Below is a small trained network, with its code and all its weights. Each question gives an input and a class and asks what happens when units are switched off, that is, made to give their printed mean instead of their output.

import numpy as np


def w(rows, s, z=0):
    codes = np.array(rows[::2]) - 128.0
    scale = np.full(codes.shape[1], s)
    scale[-1] = z or s
    return codes * scale


def f(y):
    return y / 2 * (1 + np.tanh(0.7978845608 * (y + 0.044715 * y**3)))


def log_softmax(a):
    a = a - a.max(-1, keepdims=True)
    return a - np.log(np.exp(a).sum(-1, keepdims=True))


def net(x, mask):
    res = np.array(x, float).reshape(1, 5) / 4 @ E
    y = f(res @ A[0][:, :-1].T + A[0][:, -1])
    res = res + np.where(mask, y, B[0][:, -1]) @ B[0][:, :-1]
    return log_softmax(res[-1] @ U[:, :-1].T + U[:, -1])


A, B = {}, {}
E = w([
[144,194,177,192,12,39,185,119,168,241],'x0',
[65,107,76,105,102,65,125,123,3,148],'x1',
[134,75,171,250,118,167,69,37,99,144],'x2',
[14,159,130,134,108,228,241,186,141,91],'x3',
[86,175,168,121,191,146,29,74,77,104],'x4',
],0.0063)
A[0] = w([
[177,97,96,117,71,73,183,176,165,171,210],'n0',
[102,108,92,63,202,166,98,131,56,40,204],'n1',
[127,119,119,82,116,128,165,183,161,120,121],'n2',
[144,118,115,122,134,163,152,152,186,111,221],'n3',
[115,169,180,129,143,157,146,147,217,117,149],'n4',
[33,109,103,181,85,188,182,142,78,128,148],'n5',
[139,132,89,108,94,2,118,116,44,200,219],'n6',
[203,97,149,166,163,129,24,43,116,137,246],'n7',
[143,85,56,42,213,154,115,174,128,7,169],'n8',
[115,111,110,101,175,127,70,105,69,89,133],'n9',
[115,162,130,74,104,55,117,145,75,170,126],'n10',
[102,189,158,132,109,145,190,157,179,119,252],'n11',
[179,94,152,199,113,118,79,57,124,162,200],'n12',
],0.008,0.003)
B[0] = w([
[209,113,76,112,117,149,190,125,163,188,202],'n0',
[97,86,22,41,152,202,138,134,122,117,238],'n1',
[156,124,110,142,109,128,169,90,160,161,168],'n2',
[166,145,133,128,82,98,174,155,143,137,181],'n3',
[164,172,120,91,118,119,198,131,137,168,178],'n4',
[112,90,190,141,103,99,133,210,66,66,198],'n5',
[179,255,200,92,110,103,127,97,89,177,219],'n6',
[122,80,201,180,162,99,74,114,115,80,229],'n7',
[121,79,27,133,141,151,162,166,149,135,254],'n8',
[100,86,110,86,155,182,111,130,78,109,185],'n9',
[158,158,184,96,81,109,141,149,66,124,167],'n10',
[181,114,109,109,94,108,202,167,142,164,205],'n11',
[184,121,186,168,160,75,98,76,178,154,201],'n12',
],0.0091,0.0095)
U = w([
[2,183,69,165,47,127,60,52,203,152,8],'0',
[84,122,159,113,152,152,70,53,80,117,95],'1',
[149,203,195,88,86,110,151,160,88,146,143],'2',
[152,138,44,101,118,146,172,131,231,196,124],'3',
[137,157,210,246,143,68,76,63,163,131,140],'4',
[113,51,144,205,118,101,135,192,136,80,141],'5',
[23,107,82,96,147,178,111,176,91,70,132],'6',
],0.0087,0.012)

Each question gives the input, the list of numbers given to net, and the class t.
The units are the neurons (one row each of A and B). Each row of codes is followed by its name. A weight is (code - 128) times the scale printed after its matrix; where a second scale follows, it is the last column's (A, B and U).
mask holds one flag per neuron, in row order. A switched-off neuron (its flag False) gives its mean, the last column of its row in B, instead of its output. The means were averaged over made-up inputs and are rounded, as every weight is.
A unit's drop is (log p(t) with every unit on - log p(t) with that unit switched off) / (log p(t) with every unit on - log p(t) with every unit switched off).
The circuit of an input: a set's keep is (log p(t) with only the set's units on - log p(t) with every unit switched off) / (log p(t) with every unit on - log p(t) with every unit switched off). Starting from the 12 units with the biggest drops (on a tie, the unit counted first), units are removed one at a time, each time the one whose removal leaves the highest keep (on an exact tie, the one counted first), for as long as the keep stays at least 0.8.
units of the circuit, in order: the units of the circuit, biggest drop first
most important unit: the unit with the biggest drop
top k neurons: the k neurons with the biggest drops, biggest first
drop when u is switched off: that unit's drop, to one decimal
input [1,-2,1,4,7], class 6: units of the circuit, in order	(n6, n12)
input [-8,7,4,-5,7], class 6: units of the circuit, in order	(n1)
input [1,2,3,5,-2], class 5: top 2 neurons	(n6, n5)
input [2,0,-2,-1,6], class 4: units of the circuit, in order	(n1, n8, n11)
input [-2,-5,0,-5,-4], class 4: units of the circuit, in order	(n1, n7)
input [1,-6,8,5,-8], class 2: top 2 neurons	(n8, n5)
input [-1,6,6,8,-6], class 5: top 3 neurons	(n5, n1, n6)
input [-5,-5,1,-3,4], class 6: units of the circuit, in order	(n1, n9)
input [0,5,-4,0,-5], class 2: top 4 neurons	(n6, n1, n10, n8)
input [-5,8,5,-8,-5], class 1: top 3 neurons	(n9, n1, n3)
input [0,8,5,1,-4], class 2: top 2 neurons	(n6, n7)
input [6,0,-7,-7,-4], class 2: top 4 neurons	(n6, n10, n8, n1)
input [-2,7,0,-8,2], class 1: top 3 neurons	(n9, n7, n1)
input [-5,2,7,-6,-2], class 4: most important unit	n12
input [-1,5,1,8,-3], class 5: top 3 neurons	(n5, n9, n6)
input [2,0,1,4,7], class 6: top 2 neurons	(n6, n12)
input [0,8,3,-4,-8], class 2: drop when n6 is switched off	0.4
input [-7,2,3,-4,7], class 6: drop when n1 is switched off	0.4
input [2,-2,-5,-7,-1], class 2: drop when n6 is switched off	0.3
input [-5,0,1,-4,1], class 6: most important unit	n1
